Below are the code and all the weights of a small trained network. Each question names an input and a target symbol and asks about switching units off, where a switched-off unit gives its printed mean instead of its output.

import numpy as np


def w(rows, s, z=0):
    codes = np.array(rows[::2]) - 128.0
    scale = np.full(codes.shape[1], s)
    scale[-1] = z or s
    return codes * scale


def norm(h):
    return h / np.sqrt((h * h).mean(-1, keepdims=True) + 1e-5)


def f(y):
    return np.maximum(y, 0)


def softmax(a):
    e = np.exp(a - a.max(-1, keepdims=True))
    return e / e.sum(-1, keepdims=True)


def log_softmax(a):
    a = a - a.max(-1, keepdims=True)
    return a - np.log(np.exp(a).sum(-1, keepdims=True))


def net(x, mask):
    ids = ['αβδζηλμξστφψω'.index(c) for c in x.split()]
    T = len(ids)
    res = E[ids] + P[:T]
    u = 0
    for l in range(3):
        q, k, v = (norm(res) @ M[l].T for M in (Q, K, V))
        z = softmax(np.where(np.tri(T) > 0, q @ k.T / 3**0.5, -1e9)) @ v
        res = res + np.where(mask[u], z, O[l][:, -1]) @ O[l][:, :-1]
        u += 1
        y = f(norm(res) @ A[l][:, :-1].T + A[l][:, -1])
        res = res + np.where(mask[u : u + 4], y, B[l][:, -1]) @ B[l][:, :-1]
        u += 4
    return log_softmax(norm(res)[-1] @ U[:, :-1].T + U[:, -1])


Q, K, V, O, A, B = {}, {}, {}, {}, {}, {}
E = w([
[91,204,162,152],'α',
[94,195,107,148],'β',
[150,111,132,102],'δ',
[252,32,102,105],'ζ',
[196,202,191,106],'η',
[136,102,160,126],'λ',
[126,84,159,76],'μ',
[149,119,138,104],'ξ',
[93,134,25,90],'σ',
[113,111,240,138],'τ',
[85,143,117,145],'φ',
[174,147,149,118],'ψ',
[151,196,88,60],'ω',
],0.024)
P = w([
[155,205,86,255],'0',
[80,77,160,90],'1',
[102,125,169,141],'2',
[97,100,128,79],'3',
[98,95,131,96],'4',
[101,102,151,149],'5',
[125,125,129,138],'6',
[125,128,145,128],'7',
[127,113,117,101],'8',
[132,120,121,120],'9',
[133,117,125,114],'10',
[139,134,127,148],'11',
],0.0099)
Q[0] = w([
[164,105,211,193],'0.h0',
[253,114,230,45],'0.h0',
[45,233,134,84],'0.h0',
],0.0077)
K[0] = w([
[115,3,191,119],'0.h0',
[208,49,168,76],'0.h0',
[196,9,16,218],'0.h0',
],0.0037)
V[0] = w([
[255,76,97,158],'0.h0',
[75,43,119,131],'0.h0',
[24,113,55,183],'0.h0',
],0.0056)
O[0] = w([
[93,137,130,110,123],'0.h0',
[141,88,77,80,112],'0.h0',
[143,244,198,114,6],'0.h0',
],0.011,0.0026)
A[0] = w([
[165,251,215,169,218],'0.n0',
[102,134,194,27,98],'0.n1',
[2,122,172,134,158],'0.n2',
[246,36,79,133,254],'0.n3',
],0.0068,0.0031)
B[0] = w([
[122,83,106,72,227],'0.n0',
[166,134,86,210,164],'0.n1',
[63,94,1,94,181],'0.n2',
[48,87,175,145,255],'0.n3',
],0.0089,0.0067)
Q[1] = w([
[185,117,169,117],'1.h0',
[100,68,157,162],'1.h0',
[114,97,252,41],'1.h0',
],0.013)
K[1] = w([
[162,123,170,98],'1.h0',
[113,215,152,253],'1.h0',
[153,68,162,193],'1.h0',
],0.011)
V[1] = w([
[17,117,64,3],'1.h0',
[71,53,4,56],'1.h0',
[247,47,159,252],'1.h0',
],0.0056)
O[1] = w([
[126,155,240,63,229],'1.h0',
[136,254,220,136,252],'1.h0',
[95,63,102,206,94],'1.h0',
],0.0073,0.0033)
A[1] = w([
[111,176,131,102,169],'1.n0',
[254,143,200,114,223],'1.n1',
[159,89,135,88,43],'1.n2',
[154,115,179,138,252],'1.n3',
],0.015,0.0024)
B[1] = w([
[102,143,175,128,253],'1.n0',
[100,7,177,151,244],'1.n1',
[95,105,164,188,192],'1.n2',
[95,52,67,79,233],'1.n3',
],0.017,0.0049)
Q[2] = w([
[77,2,155,59],'2.h0',
[218,165,165,27],'2.h0',
[138,219,143,77],'2.h0',
],0.013)
K[2] = w([
[72,142,53,221],'2.h0',
[87,2,248,106],'2.h0',
[22,149,183,98],'2.h0',
],0.0097)
V[2] = w([
[88,157,107,149],'2.h0',
[215,152,110,7],'2.h0',
[86,110,221,121],'2.h0',
],0.012)
O[2] = w([
[112,234,42,164,145],'2.h0',
[74,65,82,76,2],'2.h0',
[249,151,78,97,179],'2.h0',
],0.012,0.0094)
A[2] = w([
[157,185,86,41,216],'2.n0',
[160,123,108,255,11],'2.n1',
[34,88,129,195,254],'2.n2',
[175,111,115,207,93],'2.n3',
],0.0096,0.0024)
B[2] = w([
[85,214,252,167,191],'2.n0',
[158,89,98,140,188],'2.n1',
[186,254,127,79,254],'2.n2',
[58,24,125,94,176],'2.n3',
],0.01,0.0073)
U = w([
[174,135,60,139,218],'α',
[158,115,140,101,210],'β',
[151,91,138,87,63],'δ',
[86,117,87,185,209],'ζ',
[163,92,127,154,62],'η',
[174,140,208,104,126],'λ',
[163,115,89,76,112],'μ',
[138,94,124,101,94],'ξ',
[57,107,91,73,155],'σ',
[152,129,156,217,21],'τ',
[95,226,118,114,224],'φ',
[8,131,109,150,40],'ψ',
[158,160,145,180,3],'ω',
],0.015,0.0031)

Each question gives the input, a string of symbols that net reads in full, and the target symbol t.
The units are the heads (3 rows each of Q, K, V and O) and the neurons (one row each of A and B). Each row of codes is followed by its name. A weight is (code - 128) times the scale printed after its matrix; where a second scale follows, it is the last column's (O, A, B and U).
mask holds one flag per unit, layer by layer, with each layer's heads first. A switched-off unit (its flag False) gives its mean, the last column of its rows in O or B, instead of its output. The means were averaged over made-up inputs and are rounded, as every weight is.
A unit's drop is (log p(t) with every unit on - log p(t) with that unit switched off) / (log p(t) with every unit on - log p(t) with every unit switched off).
The circuit of an input: a set's keep is (log p(t) with only the set's units on - log p(t) with every unit switched off) / (log p(t) with every unit on - log p(t) with every unit switched off). Starting from the 12 units with the biggest drops (on a tie, the unit counted first), units are removed one at a time, each time the one whose removal leaves the highest keep (on an exact tie, the one counted first), for as long as the keep stays at least 0.8.
units of the circuit, in order: the units of the circuit, biggest drop first
most important unit: the unit with the biggest drop
k most important neurons: the k neurons with the biggest drops, biggest first
top k neurons in layer l: the k neurons of layer l with the biggest drops, biggest first
input σ λ η β λ, target σ: units of the circuit, in order => [2.h0 0.h0 1.h0 1.n1]
input λ ψ φ λ λ δ α λ, target τ: units of the circuit, in order => [1.h0 2.h0 0.n2]
input β η δ ξ σ η ω σ β β λ, target φ: units of the circuit, in order => [1.n1 2.h0]
input σ μ β μ σ σ φ ω μ η ψ, target σ: 2 most important neurons => [0.n3 1.n1]
input φ β λ η λ μ σ λ β τ ξ, target μ: 2 most important neurons => [0.n0 1.n0]
input β ξ ζ ζ σ α δ ψ ξ σ, target λ: most important unit => 1.h0
input η λ ξ, target ψ: units of the circuit, in order => [1.h0 2.h0 1.n1]
input ψ ξ ψ τ μ β δ ξ, target ζ: units of the circuit, in order => [1.h0 0.n2]
input η λ ω ζ λ τ φ β β σ λ λ, target ψ: units of the circuit, in order => [2.h0 1.h0 1.n1]
input σ ζ λ λ φ β λ λ η ω β, target λ: units of the circuit, in order => [1.h0 0.n3 2.h0 2.n2]
input λ μ λ τ, target τ: 4 most important neurons => [0.n3 0.n2 1.n1 0.n0]
input σ δ λ φ ψ σ λ ξ, target σ: 2 most important neurons => [0.n3 1.n1]
input φ μ ξ ξ ψ μ, target μ: 4 most important neurons => [0.n0 1.n0 0.n1 1.n1]
input λ α μ, target τ: 4 most important neurons => [0.n3 0.n0 1.n1 0.n2]
input β δ η τ ξ λ β μ η τ τ, target φ: most important unit => 1.n1
input β λ δ ξ τ β λ ξ ω μ δ, target φ: 2 most important neurons => [1.n1 0.n3]
input β σ β λ λ φ σ ξ, target φ: 2 most important neurons => [0.n3 1.n1]
input α φ δ β τ, target α: 4 most important neurons => [1.n0 0.n1 1.n1 2.n2]
input β β ψ, target φ: units of the circuit, in order => [2.h0 1.n1 0.n3 0.h0]
input μ λ α λ ψ λ λ η ζ φ φ, target λ: units of the circuit, in order => [2.h0]
input σ τ β ω σ ψ α μ, target σ: 2 most important neurons => [0.n3 1.n1]
input α λ φ μ, target α: top 3 neurons in layer 1 => [1.n2 1.n0 1.n1]
input ψ μ α ω α ξ ω σ τ, target ζ: 2 most important neurons => [0.n2 1.n1]
input α ζ λ μ τ λ δ λ β β ξ ψ, target α: top 3 neurons in layer 0 => [0.n3 0.n0 0.n1]
input β φ μ, target φ: 3 most important neurons => [1.n1 0.n3 2.n2]
input λ σ σ μ σ ξ μ δ β δ ψ, target τ: 3 most important neurons => [0.n3 0.n2 1.n1]
input η λ β μ η σ α σ δ τ ξ, target ψ: most important unit => 0.h0
input β λ β μ ψ η ξ ψ φ, target φ: 2 most important neurons => [1.n1 0.n2]
